Below is a small trained network, with its code and all its weights. Each question gives an input and a class and asks what happens when units are switched off, that is, made to give their printed mean instead of their output.

import numpy as np


def w(rows, s, z=0):
    codes = np.array(rows[::2]) - 128.0
    scale = np.full(codes.shape[1], s)
    scale[-1] = z or s
    return codes * scale


def f(y):
    return np.maximum(y, 0)


def log_softmax(a):
    a = a - a.max(-1, keepdims=True)
    return a - np.log(np.exp(a).sum(-1, keepdims=True))


def net(x, mask):
    res = np.array(x, float).reshape(1, 3) / 4 @ E
    y = f(res @ A[0][:, :-1].T + A[0][:, -1])
    res = res + np.where(mask, y, B[0][:, -1]) @ B[0][:, :-1]
    return log_softmax(res[-1] @ U[:, :-1].T + U[:, -1])


A, B = {}, {}
E = w([
[96,165,127,242,94,149,192,93,31,208],'x0',
[69,138,80,110,197,180,190,188,73,70],'x1',
[214,147,2,140,162,118,78,174,151,181],'x2',
],0.014)
A[0] = w([
[104,175,148,248,108,206,139,116,112,211,97],'N0',
[172,97,159,142,25,87,89,109,144,179,210],'N1',
[113,132,63,160,82,144,135,50,26,163,85],'N2',
[131,55,126,88,175,148,103,147,211,76,59],'N3',
[101,158,162,152,91,62,127,126,182,128,143],'N4',
[98,150,96,146,107,154,152,112,75,161,116],'N5',
[72,132,118,124,207,138,162,196,106,138,177],'N6',
[125,128,103,100,129,189,166,168,75,71,183],'N7',
[79,76,193,137,65,133,166,75,133,35,11],'N8',
[137,128,135,4,90,74,86,156,156,63,128],'N9',
[220,147,41,142,141,135,119,197,139,178,1],'N10',
[181,128,167,159,61,106,90,68,176,154,208],'N11',
[105,105,223,66,111,164,137,122,67,112,44],'N12',
[73,180,107,150,228,225,137,147,116,63,175],'N13',
],0.011,0.0023)
B[0] = w([
[159,96,205,2,117,97,141,144,111,31,249],'N0',
[77,113,107,174,57,224,197,60,161,161,222],'N1',
[159,107,209,62,180,95,158,172,80,83,224],'N2',
[213,86,187,34,193,149,131,154,49,45,209],'N3',
[96,127,60,164,135,120,163,88,182,161,172],'N4',
[140,99,170,108,154,118,118,145,108,65,199],'N5',
[95,116,130,181,102,221,188,62,169,143,203],'N6',
[97,93,77,162,61,202,180,74,179,121,197],'N7',
[87,205,150,187,174,99,37,187,103,245,216],'N8',
[181,66,154,71,100,126,146,143,77,61,225],'N9',
[106,234,80,133,250,94,96,221,166,239,237],'N10',
[128,86,43,199,109,209,151,68,202,88,222],'N11',
[138,241,111,172,215,41,96,186,181,207,196],'N12',
[52,128,79,187,47,236,143,86,202,121,224],'N13',
],0.0085,0.02)
U = w([
[119,85,58,129,43,145,186,55,186,114,240],'0',
[191,60,217,30,132,68,152,162,72,48,134],'1',
[135,247,105,113,191,47,67,195,153,207,7],'2',
],0.012,0.0012)

Each question gives the input, the list of numbers given to net, and the class t.
The units are the neurons (one row each of A and B). Each row of codes is followed by its name. A weight is (code - 128) times the scale printed after its matrix; where a second scale follows, it is the last column's (A, B and U).
mask holds one flag per neuron, in row order. A switched-off neuron (its flag False) gives its mean, the last column of its row in B, instead of its output. The means were averaged over made-up inputs and are rounded, as every weight is.
A unit's drop is (log p(t) with every unit on - log p(t) with that unit switched off) / (log p(t) with every unit on - log p(t) with every unit switched off).
The circuit of an input: a set's keep is (log p(t) with only the set's units on - log p(t) with every unit switched off) / (log p(t) with every unit on - log p(t) with every unit switched off). Starting from the 12 units with the biggest drops (on a tie, the unit counted first), units are removed one at a time, each time the one whose removal leaves the highest keep (on an exact tie, the one counted first), for as long as the keep stays at least 0.8.
units of the circuit, in order: the units of the circuit, biggest drop first
unit that matters most: the unit with the biggest drop
k most important neurons: the k neurons with the biggest drops, biggest first
drop when u is switched off: that unit's drop, to one decimal
input [6,3,5], class 1: unit that matters most -> N0
input [0,-1,-2], class 2: 3 most important neurons -> [N13, N7, N6]
input [-2,8,-8], class 0: 4 most important neurons -> [N13, N7, N10, N6]
input [8,-7,-1], class 1: 2 most important neurons -> [N0, N2]
input [3,-7,-8], class 2: 3 most important neurons -> [N8, N12, N13]
input [-6,5,5], class 1: 2 most important neurons -> [N3, N9]
input [6,4,6], class 1: 3 most important neurons -> [N0, N2, N8]
input [-8,8,2], class 0: 2 most important neurons -> [N13, N7]
input [2,0,2], class 1: 3 most important neurons -> [N8, N12, N10]
input [-7,-7,-2], class 0: 3 most important neurons -> [N11, N1, N0]
input [2,7,7], class 0: 2 most important neurons -> [N13, N6]
input [-2,7,6], class 0: 4 most important neurons -> [N13, N7, N6, N8]
input [6,-3,-8], class 2: 2 most important neurons -> [N8, N12]
input [5,5,-7], class 2: units of the circuit, in order -> [N12]
input [-5,-5,-3], class 0: 4 most important neurons -> [N11, N0, N2, N1]
input [-1,4,-5], class 2: 2 most important neurons -> [N12, N8]
input [7,3,6], class 1: drop when N0 is switched off -> 0.8
input [3,0,-5], class 2: drop when N8 is switched off -> 0.1
input [-1,7,-8], class 2: drop when N1 is switched off -> 0.2
input [-2,5,-2], class 0: drop when N7 is switched off -> 0.0
input [-2,-5,-8], class 2: unit that matters most -> N8
